-4  -23  13  -9  8
20  12  0  -4  -5
-15  -11  -14  22  33
6  3  2  -4  0
-9  -9  10  11  13
-29  3  -15  3  -19
13  2  15  0  0
-8  17  -23  -4  -29
-39  -2  -36  23  16
-8  -14  5  -10  -6
->
-39  -2  -36  23  16
-8  17  -23  -4  -29
-29  3  -15  3  -19
-15  -11  -14  22  33
20  12  0  -4  -5
6  3  2  -4  0
-8  -14  5  -10  -6
-9  -9  10  11  13
-4  -23  13  -9  8
13  2  15  0  0

-31  9  -2  -30
-6  16  -8  8
-20  29  -20  -33
0  0  9  11
->
-20  29  -20  -33
-6  16  -8  8
-31  9  -2  -30
0  0  9  11

11  -13  4  15  -21  -13  -16  -17  6  -27  -4  13  11  12  10  9
-19  29  -29  11  -12  20  -17  -8  11  -13  -21  11  -9  7  9  16
-4  19  -27  24  -12  2  -19  -12  29  -19  -27  23  -30  27  27  29
26  -26  17  8  -21  -25  -26  -15  7  -16  12  17  24  -4  8  8
->
-19  29  -29  11  -12  20  -17  -8  11  -13  -21  11  -9  7  9  16
-4  19  -27  24  -12  2  -19  -12  29  -19  -27  23  -30  27  27  29
11  -13  4  15  -21  -13  -16  -17  6  -27  -4  13  11  12  10  9
26  -26  17  8  -21  -25  -26  -15  7  -16  12  17  24  -4  8  8

0  -17  -4  -19  4  27  12
25  19  -14  32  -22  23  -13
->
25  19  -14  32  -22  23  -13
0  -17  -4  -19  4  27  12

37  -19  -32  32  33  35  26  -26  -34
30  -32  -29  31  29  30  27  -27  -28
26  -30  -27  34  25  31  31  -31  -30
31  -31  -33  28  30  28  26  -38  -33
->
31  -31  -33  28  30  28  26  -38  -33
37  -19  -32  32  33  35  26  -26  -34
30  -32  -29  31  29  30  27  -27  -28
26  -30  -27  34  25  31  31  -31  -30

7  -9  -20  0  6  6  -2
5  8  -14  -26  -6  6  29
6  13  -2  -12  0  -5  15
6  -16  -36  0  6  10  0
-15  -24  -12  8  0  1  -30
-8  -11  -6  5  1  3  -14
-4  -12  -3  4  1  4  -15
12  7  -1  -14  -1  -10  15
27  10  -4  -35  0  -19  23
->
6  -16  -36  0  6  10  0
7  -9  -20  0  6  6  -2
5  8  -14  -26  -6  6  29
-15  -24  -12  8  0  1  -30
-8  -11  -6  5  1  3  -14
27  10  -4  -35  0  -19  23
-4  -12  -3  4  1  4  -15
6  13  -2  -12  0  -5  15
12  7  -1  -14  -1  -10  15

-22  8  20  -11  6  -4
-26  14  -18  -28  -11  -4
17  -32  -19  21  5  5
-4  6  1  23  14  -6
12  30  32  25  -14  -29
26  30  -8  -15  -23  1
-19  24  -33  2  -22  3
-4  10  -11  32  13  19
-13  -19  -32  23  6  2
-4  -18  10  30  26  -16
-17  16  28  12  10  0
->
-19  24  -33  2  -22  3
-13  -19  -32  23  6  2
17  -32  -19  21  5  5
-26  14  -18  -28  -11  -4
-4  10  -11  32  13  19
26  30  -8  -15  -23  1
-4  6  1  23  14  -6
-4  -18  10  30  26  -16
-22  8  20  -11  6  -4
-17  16  28  12  10  0
12  30  32  25  -14  -29

20  32  32  7  -13  18  -32  -8  -30  23  -1
16  26  29  10  -14  16  -27  -3  -33  23  -7
->
16  26  29  10  -14  16  -27  -3  -33  23  -7
20  32  32  7  -13  18  -32  -8  -30  23  -1
---
-3  -9  1  -3  7  -10  -29  -10  21
-14  11  -34  -14  6  11  -4  10  -1
-14  21  -6  -19  33  21  2  21  6
15  -19  8  19  -26  -19  -8  -19  0
5  8  -4  6  -9  8  25  8  -20
->
15  -19  8  19  -26  -19  -8  -19  0
-3  -9  1  -3  7  -10  -29  -10  21
5  8  -4  6  -9  8  25  8  -20
-14  11  -34  -14  6  11  -4  10  -1
-14  21  -6  -19  33  21  2  21  6

-4  -8
-17  16
-8  5
30  -11
->
30  -11
-4  -8
-8  5
-17  16

-11  -9  18  -8  -5  4  18  5  -27  5  35  32  -9  4
11  12  -3  2  6  -15  -15  2  6  -9  -6  -17  7  3
-19  -24  12  -27  -2  3  -11  -8  -27  -16  19  22  9  19
-7  0  -11  15  -25  6  -28  -24  -25  9  30  -4  14  14
4  -12  -30  20  -19  4  13  -7  -10  -27  0  -22  10  5
->
-19  -24  12  -27  -2  3  -11  -8  -27  -16  19  22  9  19
4  -12  -30  20  -19  4  13  -7  -10  -27  0  -22  10  5
-11  -9  18  -8  -5  4  18  5  -27  5  35  32  -9  4
-7  0  -11  15  -25  6  -28  -24  -25  9  30  -4  14  14
11  12  -3  2  6  -15  -15  2  6  -9  -6  -17  7  3

32  21  -27  -9  -4
6  -4  33  28  18
-16  7  -15  15  -21
-32  -13  9  -23  -20
37  26  -10  6  -6
->
-32  -13  9  -23  -20
6  -4  33  28  18
-16  7  -15  15  -21
32  21  -27  -9  -4
37  26  -10  6  -6

5  -33  21  1  -26  10  -25  -20
10  -36  -6  -7  -2  40  -14  -5
->
10  -36  -6  -7  -2  40  -14  -5
5  -33  21  1  -26  10  -25  -20

38  3  11
-20  0  -13
6  -1  -5
->
6  -1  -5
-20  0  -13
38  3  11
---
-4  -22  -29  3  3
5  -14  -23  11  21
3  -17  -20  8  7
5  -14  -15  11  26
->
-4  -22
5  -14

40  -20  -33
-11  -24  -4
->
40  -20
-11  -24

-5  -6
32  -2
30  -6
-8  3
27  -11
->
-5  -6
32  -2

12  -26  -7  3  3
25  -11  -6  -20  -7
-9  1  29  -4  -2
-26  24  12  1  4
->
12  -26
25  -11

-30  8  -19  -15  10
-1  -7  3  -36  -5
-13  13  -15  1  5
->
-30  8
-1  -7

-10  -8  -34  -6  -6
29  -34  -26  -19  -26
-32  -18  2  18  4
-29  -23  2  16  -10
1  34  -27  3  23
->
-10  -8
29  -34

6  12  12  0  1
6  6  -1  -1  -8
6  6  32  0  1
-1  -18  -1  0  1
-1  -6  -1  2  9
->
6  12
6  6
